Here is a tiny trained network, its code and every weight. The questions are about switching its units off for an input and a class, where a switched-off unit gives its printed mean instead of its output.

import numpy as np


def w(rows, s, z=0):
    codes = np.array(rows[::2]) - 128.0
    scale = np.full(codes.shape[1], s)
    scale[-1] = z or s
    return codes * scale


def f(y):
    return np.maximum(y, 0)


def log_softmax(a):
    a = a - a.max(-1, keepdims=True)
    return a - np.log(np.exp(a).sum(-1, keepdims=True))


def net(x, mask):
    res = np.array(x, float).reshape(1, 4) / 4 @ E
    y = f(res @ A[0][:, :-1].T + A[0][:, -1])
    res = res + np.where(mask, y, B[0][:, -1]) @ B[0][:, :-1]
    return log_softmax(res[-1] @ U[:, :-1].T + U[:, -1])


A, B = {}, {}
E = w([
[130,126,130,132],'x0',
[168,242,101,194],'x1',
[210,125,30,33],'x2',
[3,194,106,72],'x3',
],0.006)
A[0] = w([
[97,186,110,124,134],'N1',
[109,120,180,188,105],'N2',
[165,249,116,175,120],'N3',
[164,141,70,93,81],'N4',
[213,96,154,190,105],'N5',
[45,182,87,83,71],'N6',
[115,130,161,155,202],'N7',
[106,98,117,141,123],'N8',
[161,135,62,74,123],'N9',
[130,129,140,146,254],'N10',
[114,111,126,124,245],'N11',
[163,96,127,153,90],'N12',
[96,68,145,100,95],'N13',
[99,45,126,102,101],'N14',
[144,120,113,117,167],'N15',
[91,116,143,171,88],'N16',
[76,136,179,190,77],'N17',
[120,78,162,75,120],'N18',
[164,87,138,165,115],'N19',
[58,147,126,125,151],'N20',
],0.013,0.0064)
B[0] = w([
[96,87,128,92,194],'N1',
[120,216,113,116,193],'N2',
[6,60,127,236,242],'N3',
[100,229,128,129,186],'N4',
[55,99,191,39,222],'N5',
[111,99,210,49,222],'N6',
[156,157,71,103,215],'N7',
[101,131,126,142,150],'N8',
[102,237,100,102,221],'N9',
[166,93,51,87,253],'N10',
[151,71,41,110,249],'N11',
[97,135,169,92,161],'N12',
[54,120,147,187,185],'N13',
[10,153,138,195,199],'N14',
[109,137,97,100,179],'N15',
[104,195,139,121,165],'N16',
[104,241,135,123,201],'N17',
[46,119,128,187,196],'N18',
[114,110,164,82,182],'N19',
[129,86,144,77,218],'N20',
],0.022,0.0063)
U = w([
[99,118,211,37,96],'0',
[119,255,109,110,99],'1',
[70,116,147,216,153],'2',
[109,126,62,82,252],'3',
[170,105,49,104,127],'4',
[178,128,159,154,52],'5',
],0.0085,0.0037)

Each question gives the input, the list of numbers given to net, and the class t.
The units are the neurons (one row each of A and B). Each row of codes is followed by its name. A weight is (code - 128) times the scale printed after its matrix; where a second scale follows, it is the last column's (A, B and U).
mask holds one flag per neuron, in row order. A switched-off neuron (its flag False) gives its mean, the last column of its row in B, instead of its output. The means were averaged over made-up inputs and are rounded, as every weight is.
A unit's drop is (log p(t) with every unit on - log p(t) with that unit switched off) / (log p(t) with every unit on - log p(t) with every unit switched off).
The circuit of an input: a set's keep is (log p(t) with only the set's units on - log p(t) with every unit switched off) / (log p(t) with every unit on - log p(t) with every unit switched off). Starting from the 12 units with the biggest drops (on a tie, the unit counted first), units are removed one at a time, each time the one whose removal leaves the highest keep (on an exact tie, the one counted first), for as long as the keep stays at least 0.8.
circuit, biggest first: the units of the circuit, biggest drop first
k most important neurons: the k neurons with the biggest drops, biggest first
drop of u: that unit's drop, to one decimal
input [0,5,-1,-5], class 0: most important neuron => N5
input [-2,-5,-2,1], class 2: 4 most important neurons => N14, N13, N18, N9
input [-4,1,-6,8], class 0: 2 most important neurons => N6, N20
input [-7,-7,-1,3], class 2: circuit, biggest first => N14, N13
input [7,-7,7,-1], class 1: 2 most important neurons => N9, N3
input [-3,-3,-3,-2], class 4: 2 most important neurons => N3, N9
input [-3,-8,-8,1], class 1: 3 most important neurons => N17, N3, N2
input [-4,-7,2,-6], class 2: 4 most important neurons => N14, N18, N6, N13
input [3,-6,1,3], class 2: circuit, biggest first => N14, N18
input [-3,-3,-2,-7], class 0: 2 most important neurons => N5, N19
input [-5,1,-8,8], class 0: 4 most important neurons => N6, N20, N1, N9
input [-4,-3,5,-1], class 1: 2 most important neurons => N9, N3
input [-3,5,5,-5], class 0: drop of N14 => 0.3
input [7,-7,0,-3], class 2: drop of N18 => 0.1
input [-7,-7,-7,3], class 1: circuit, biggest first => N17
input [-1,1,2,8], class 0: drop of N18 => 0.0
